Here is a tiny trained network, its code and every weight. The questions are about switching its units off for an input and a class, where a switched-off unit gives its printed mean instead of its output.

import numpy as np


def w(rows, s, z=0):
    codes = np.array(rows[::2]) - 128.0
    scale = np.full(codes.shape[1], s)
    scale[-1] = z or s
    return codes * scale


def norm(h):
    return h / np.sqrt((h * h).mean(-1, keepdims=True) + 1e-5)


def f(y):
    return np.maximum(y, 0)


def log_softmax(a):
    a = a - a.max(-1, keepdims=True)
    return a - np.log(np.exp(a).sum(-1, keepdims=True))


def net(x, mask):
    res = np.array(x, float).reshape(1, 7) / 4 @ E
    u = 0
    for l in range(2):
        y = f(norm(res) @ A[l][:, :-1].T + A[l][:, -1])
        res = res + np.where(mask[u : u + 4], y, B[l][:, -1]) @ B[l][:, :-1]
        u += 4
    return log_softmax(norm(res)[-1] @ U[:, :-1].T + U[:, -1])


A, B = {}, {}
E = w([
[103,179,115,152,200,209,68,40,147],'x0',
[64,163,137,185,105,101,157,177,76],'x1',
[66,65,177,77,178,167,139,116,94],'x2',
[119,39,3,176,113,119,208,198,120],'x3',
[161,70,115,134,187,110,63,115,102],'x4',
[196,152,27,53,210,80,98,147,14],'x5',
[133,170,101,80,111,11,210,140,173],'x6',
],0.0069)
A[0] = w([
[79,159,83,135,111,75,171,176,136,117],'L0N1',
[128,123,147,163,118,126,101,90,193,180],'L0N2',
[139,87,79,153,149,204,63,94,111,254],'L0N3',
[146,248,97,171,112,94,98,112,126,66],'L0N4',
],0.014,0.0033)
B[0] = w([
[177,60,90,134,6,168,133,140,122,203],'L0N1',
[156,204,153,106,100,185,131,76,133,200],'L0N2',
[133,150,162,32,184,254,163,126,92,251],'L0N3',
[192,49,222,74,112,79,48,82,142,213],'L0N4',
],0.0091,0.011)
A[1] = w([
[76,94,185,154,142,177,72,194,7,201],'L1N1',
[105,160,178,62,104,151,113,62,130,255],'L1N2',
[177,162,126,120,167,70,64,82,189,172],'L1N3',
[159,88,179,34,111,67,132,94,146,114],'L1N4',
],0.016,0.0043)
B[1] = w([
[105,137,107,72,192,220,186,55,121,195],'L1N1',
[154,187,136,213,177,223,135,154,136,253],'L1N2',
[71,101,142,38,191,255,235,123,100,175],'L1N3',
[175,119,146,53,248,87,89,29,105,209],'L1N4',
],0.0099,0.02)
U = w([
[127,195,175,246,75,173,104,133,210,104],'0',
[90,133,130,181,129,68,77,154,129,20],'1',
[40,145,95,161,111,87,87,165,149,3],'2',
[67,122,153,171,131,65,69,186,145,33],'3',
[113,61,36,169,8,144,187,179,119,185],'4',
[37,142,109,165,111,69,92,161,140,2],'5',
[138,138,150,99,209,245,133,83,114,215],'6',
[207,42,92,80,85,10,113,113,125,137],'7',
],0.011,0.0042)

Each question gives the input, the list of numbers given to net, and the class t.
The units are the neurons (one row each of A and B). Each row of codes is followed by its name. A weight is (code - 128) times the scale printed after its matrix; where a second scale follows, it is the last column's (A, B and U).
mask holds one flag per neuron, layer by layer. A switched-off neuron (its flag False) gives its mean, the last column of its row in B, instead of its output. The means were averaged over made-up inputs and are rounded, as every weight is.
A unit's drop is (log p(t) with every unit on - log p(t) with that unit switched off) / (log p(t) with every unit on - log p(t) with every unit switched off).
The circuit of an input: a set's keep is (log p(t) with only the set's units on - log p(t) with every unit switched off) / (log p(t) with every unit on - log p(t) with every unit switched off). Starting from all 8 units, units are removed one at a time, each time the one whose removal leaves the highest keep (on an exact tie, the one counted first), for as long as the keep stays at least 0.8.
units of the circuit, in order: the units of the circuit, biggest drop first
most important unit: the unit with the biggest drop
top k neurons: the k neurons with the biggest drops, biggest first
top k neurons in layer l: the k neurons of layer l with the biggest drops, biggest first
drop of u: that unit's drop, to one decimal
input [-4,-2,-1,0,4,1,5], class 7: most important unit -> L1N2
input [-4,8,-5,-3,0,-7,4], class 0: units of the circuit, in order -> L0N3, L1N1
input [3,6,0,4,-2,-7,-2], class 0: units of the circuit, in order -> L1N4, L0N3, L1N3
input [2,5,-8,4,-6,-2,0], class 7: top 3 neurons in layer 0 -> L0N4, L0N1, L0N3
input [-8,6,-5,0,5,8,-1], class 7: top 2 neurons -> L1N2, L0N3
input [-1,-3,-4,4,-8,-3,0], class 4: top 2 neurons in layer 1 -> L1N2, L1N4
input [-8,2,-1,6,4,0,-3], class 4: top 2 neurons -> L0N4, L1N4
input [6,4,3,3,-2,-8,0], class 0: top 2 neurons -> L1N4, L1N3
input [-3,8,-3,5,-4,-4,-7], class 4: top 2 neurons in layer 1 -> L1N4, L1N2
input [-6,1,0,6,5,-5,3], class 4: top 2 neurons -> L0N4, L1N4
input [-3,2,-4,1,6,-7,0], class 0: top 3 neurons in layer 0 -> L0N4, L0N2, L0N3
input [-1,3,-8,5,-8,-6,-3], class 4: top 2 neurons -> L1N2, L0N1
input [-3,-5,-3,2,-4,8,-2], class 7: top 2 neurons -> L1N2, L0N2
input [-5,6,3,-2,7,-5,6], class 7: top neuron -> L0N3
input [5,3,-6,8,-3,-8,-2], class 4: top 3 neurons in layer 0 -> L0N1, L0N4, L0N3
input [-7,-7,-4,6,8,-3,3], class 7: drop of L1N2 -> 0.1
input [-6,2,-3,-3,-4,-6,-3], class 0: drop of L0N2 -> 0.0
input [-5,2,-7,5,0,3,3], class 7: drop of L1N2 -> 0.2
